Below is a small trained network, with its code and all its weights. Each question gives an input and a class and asks what happens when units are switched off, that is, made to give their printed mean instead of their output.

import numpy as np


def w(rows, s, z=0):
    codes = np.array(rows[::2]) - 128.0
    scale = np.full(codes.shape[1], s)
    scale[-1] = z or s
    return codes * scale


def f(y):
    return np.maximum(y, 0)


def log_softmax(a):
    a = a - a.max(-1, keepdims=True)
    return a - np.log(np.exp(a).sum(-1, keepdims=True))


def net(x, mask):
    res = np.array(x, float).reshape(1, 8) / 4 @ E
    y = f(res @ A[0][:, :-1].T + A[0][:, -1])
    res = res + np.where(mask, y, B[0][:, -1]) @ B[0][:, :-1]
    return log_softmax(res[-1] @ U[:, :-1].T + U[:, -1])


A, B = {}, {}
E = w([
[113,131,142,124,120],'x0',
[31,21,214,161,254],'x1',
[219,200,233,149,196],'x2',
[131,125,120,129,127],'x3',
[133,136,134,123,137],'x4',
[128,131,136,136,136],'x5',
[217,13,219,27,47],'x6',
[135,124,118,127,136],'x7',
],0.0039)
A[0] = w([
[54,54,32,101,81,131],'neuron 1',
[60,232,67,255,201,91],'neuron 2',
[202,218,73,108,45,120],'neuron 3',
[72,69,194,140,223,40],'neuron 4',
[212,41,152,41,108,54],'neuron 5',
[208,194,217,157,193,77],'neuron 6',
[89,43,152,145,224,45],'neuron 7',
[128,140,121,138,148,3],'neuron 8',
[172,41,159,53,72,63],'neuron 9',
[43,62,33,113,53,124],'neuron 10',
[44,225,59,247,184,83],'neuron 11',
[82,70,179,143,192,59],'neuron 12',
[100,54,161,181,206,53],'neuron 13',
[15,217,30,212,195,99],'neuron 14',
[67,78,71,89,157,65],'neuron 15',
[184,243,102,85,31,94],'neuron 16',
[93,71,178,138,239,55],'neuron 17',
[70,80,205,132,225,68],'neuron 18',
],0.0051,0.0036)
B[0] = w([
[235,203,235,216,170,211],'neuron 1',
[205,2,233,18,112,245],'neuron 2',
[37,90,32,220,9,215],'neuron 3',
[125,83,24,197,17,185],'neuron 4',
[161,50,226,79,120,196],'neuron 5',
[237,149,200,221,147,184],'neuron 6',
[66,84,29,245,31,181],'neuron 7',
[229,34,127,26,34,128],'neuron 8',
[204,43,226,45,111,198],'neuron 9',
[239,187,241,204,150,212],'neuron 10',
[218,18,244,26,75,238],'neuron 11',
[53,78,34,238,26,174],'neuron 12',
[70,88,62,232,19,175],'neuron 13',
[238,33,245,47,125,252],'neuron 14',
[235,106,150,151,47,156],'neuron 15',
[84,57,28,231,49,207],'neuron 16',
[121,84,27,201,22,186],'neuron 17',
[72,115,29,208,20,198],'neuron 18',
],0.0042,0.0033)
U = w([
[216,163,234,196,146,186],'0',
[196,52,253,53,122,59],'1',
[101,128,91,81,153,216],'2',
[60,148,33,231,42,5],'3',
[72,164,131,56,181,209],'4',
[84,171,141,98,200,181],'5',
],0.0043,0.0031)

Each question gives the input, the list of numbers given to net, and the class t.
The units are the neurons (one row each of A and B). Each row of codes is followed by its name. A weight is (code - 128) times the scale printed after its matrix; where a second scale follows, it is the last column's (A, B and U).
mask holds one flag per neuron, in row order. A switched-off neuron (its flag False) gives its mean, the last column of its row in B, instead of its output. The means were averaged over made-up inputs and are rounded, as every weight is.
A unit's drop is (log p(t) with every unit on - log p(t) with that unit switched off) / (log p(t) with every unit on - log p(t) with every unit switched off).
The circuit of an input: a set's keep is (log p(t) with only the set's units on - log p(t) with every unit switched off) / (log p(t) with every unit on - log p(t) with every unit switched off). Starting from the 12 units with the biggest drops (on a tie, the unit counted first), units are removed one at a time, each time the one whose removal leaves the highest keep (on an exact tie, the one counted first), for as long as the keep stays at least 0.8.
units of the circuit, in order: the units of the circuit, biggest drop first
unit that matters most: the unit with the biggest drop
k most important neurons: the k neurons with the biggest drops, biggest first
drop of u: that unit's drop, to one decimal
input [-1,-7,-5,4,-8,8,-8,6], class 1: units of the circuit, in order -> neuron 14; neuron 11
input [-6,8,-7,8,5,-5,-8,0], class 1: unit that matters most -> neuron 14
input [6,-1,7,-7,-7,3,-8,1], class 1: 2 most important neurons -> neuron 2; neuron 11
input [-2,-1,4,-6,0,4,-7,-2], class 1: units of the circuit, in order -> neuron 2; neuron 11; neuron 14
input [-5,6,-7,-8,-5,-6,-8,-5], class 1: units of the circuit, in order -> neuron 14; neuron 11
input [5,8,1,1,0,8,-8,-8], class 1: units of the circuit, in order -> neuron 2; neuron 11
input [0,3,-8,-1,0,-1,-4,1], class 0: drop of neuron 10 -> 0.3
input [-8,2,-7,2,5,5,-8,-1], class 1: drop of neuron 11 -> 0.2
input [-1,-3,6,-3,1,4,-8,-2], class 1: drop of neuron 11 -> 0.3
input [-3,7,-6,6,-4,1,-8,-5], class 1: drop of neuron 14 -> 0.4
